[  3 -91  17  12  43 -29 -65   9  42 -31 -16  -6 -26 -16  17 -47  12  10
  32  -2 -47  22   2 -11  45   1   2 -54   3  47  -7   8  22  -9]
<90>/Govi
[ -6  16 -10   7  23 -25 -33   5  14  19  -1 -41   0  -9 -17  -8  42 -14
  14 -29 -21  35 -15  14  12  53   1 -29   0  23  -4  11  -5  -9]
<94>/Selud
[-34 -73 -22 -18  25 -13 -36  -4  13 -11  14 -20 -33 -19  -4 -76   5  -6
  -9  -8   2  12  19  29   4   9   1   1   9 -56   4  -6 -14   2]
<90>/Lak
[ 19  34 -42  23   5  19  18   5  -8   3 -27  11   4 -33   3 -68  34 -10
  31  20   9   1 -11  -8  28   2   6 -18   1  25   2  15  19 -11]
<88>/Govi
[  3 -59 -13   4  14 -15 -36  -3   6 -29  14  -5 -25  -3  21 -81  13   6
  26  14 -11   9   2 -10  39  -2   2 -12  -4 -16   1  -4  14   0]
<90>/Govi
[-39 -79 -19 -17  33 -22 -39  -3  44 -28   9 -13 -51 -15   8 -63  -1  -9
  -4  29 -21  -7  26  21   2  17   2 -15  16 -46   0  -9 -10   5]
<90>/Lak
[ 19 -37 -80  14   3  18  10  14  19 -31 -38  27 -16   0  26 -96  36 -18
  27  29 -22 -11  -2 -36  44   8  -2 -15  -5   4   0  -1  15 -58]
<88>/Govi
[-54   3 -14  11  17   1  20  14  42   0 -21 -19   0 -37   3 -33   4 -34
  -1  -1  -2 -22  13  13 -19  24  12  -3  10  -8  -5  -9  -2  -2]
<88>/Vapob
[ -3  41  -9   9  25 -20 -32  10  41  18  -6 -36  26 -24 -11 -39  59 -34
  20 -44  13  44 -14   5  18  29   4 -22   1  23   2   7  17 -23]
<94>/Selud
[ -5  17 -10   0  20 -26  -6   3  46 -21  11 -13 -20  -5  16 -38  38 -15
  13   2  -6  12   3  -3  31  29   5  -6   3  -3  -8 -12  -7  -1]
<90>/Selud
[ -6   8 -66  -6 -13 -39   4  11  16 -12  -6 -11 -34  15   2 -24  11 -21
  -9  21 -31   2  11 -18 -24  27  35  -5   3   9  -9  -1 -14  -1]
<88>/Lak
[-38 -12  23 -13  10 -12 -13  -5  35  -9  17 -22  10   5   2  14 -12 -14
 -19 -13   6  -5  18  19 -14  12  -2   5   8 -25  -7 -17 -10   4]
<90>/Vapob
[ -4  23 -63  -5  -8 -12  -5   7  74 -13  -4 -14   2   4   9 -18  21 -47
  -7  -8  17 -10  18 -16 -31  13   7   6   8   3   0 -14   5  -4]
<88>/Vapob
[ -2  -6 -42  -4  20 -40  12  14 -12 -18  -6 -18 -22   7   9 -13   6  -9
   8  -3 -37  -5   3 -18  -4  12   5  -9   4  15  -8  -5 -14  -8]
<88>/Lak
[-35 -33 -23 -18  17 -31 -27  -2  41 -24  12 -17 -38  -1   4 -56   7 -16
  -4  14 -11   1  22  15   3  24   1   7  10 -38  -6 -17 -13   3]
<90>/Lak
[ -6   5 -55   1  19 -35  15  10 -10  -8 -15 -12   0  -3   0 -26  15 -16
  -1   7 -24  -6   5 -12 -11  22   7 -11   5  27  -5   1 -12  -6]
<88>/Lak
[-24 -55   2 -21  31 -23 -39   1  -2 -21  -3 -16 -25 -18   6 -40 -11   0
   0 -17  -9  -2  15  15  -1   2   0 -15   8 -17   2   2   1   1]
<90>/Lak
[ 27  21 -39  -2  -1 -13 -11   4  55 -15   1 -14  20  13  18 -10  55 -27
   5 -38   2  10 -11 -24  10  12  -2 -13   0  26  -4  -1  17  -8]
<88>/Selud
[-24  -9  -2 -18  22 -28  -1  -1  43 -24  21 -26 -26  -3  10   8   6 -22
 -24   2  -1 -10  29   6 -11   8   5   1  16 -20  -2 -24 -16  -7]
<90>/Vapob
[ -1 -11  23 -18  35 -27 -15  -2  40 -43  19 -26  -4  -2  32  24  27  -8
  -5 -37   1   8  10   1  13  13   5 -10   6  -2  -3 -13  -1  -1]
<90>/Selud
[-52 -21   9   5  35 -10 -16  22  12  -3 -28 -35   0 -38  -3 -45  -2 -27
   7 -33  -4   3  11  11 -10  23   6 -19  12  10   0   3   2  -1]
<94>/Vapob
[ 30 -29 -62  14   5  12   7  12 -24 -17 -54  16  12   3  22 -35  24  -9
  19 -24 -22  -7 -11 -46  16 -15   6 -30  -9  39   0   6  21 -11]
<88>/Govi
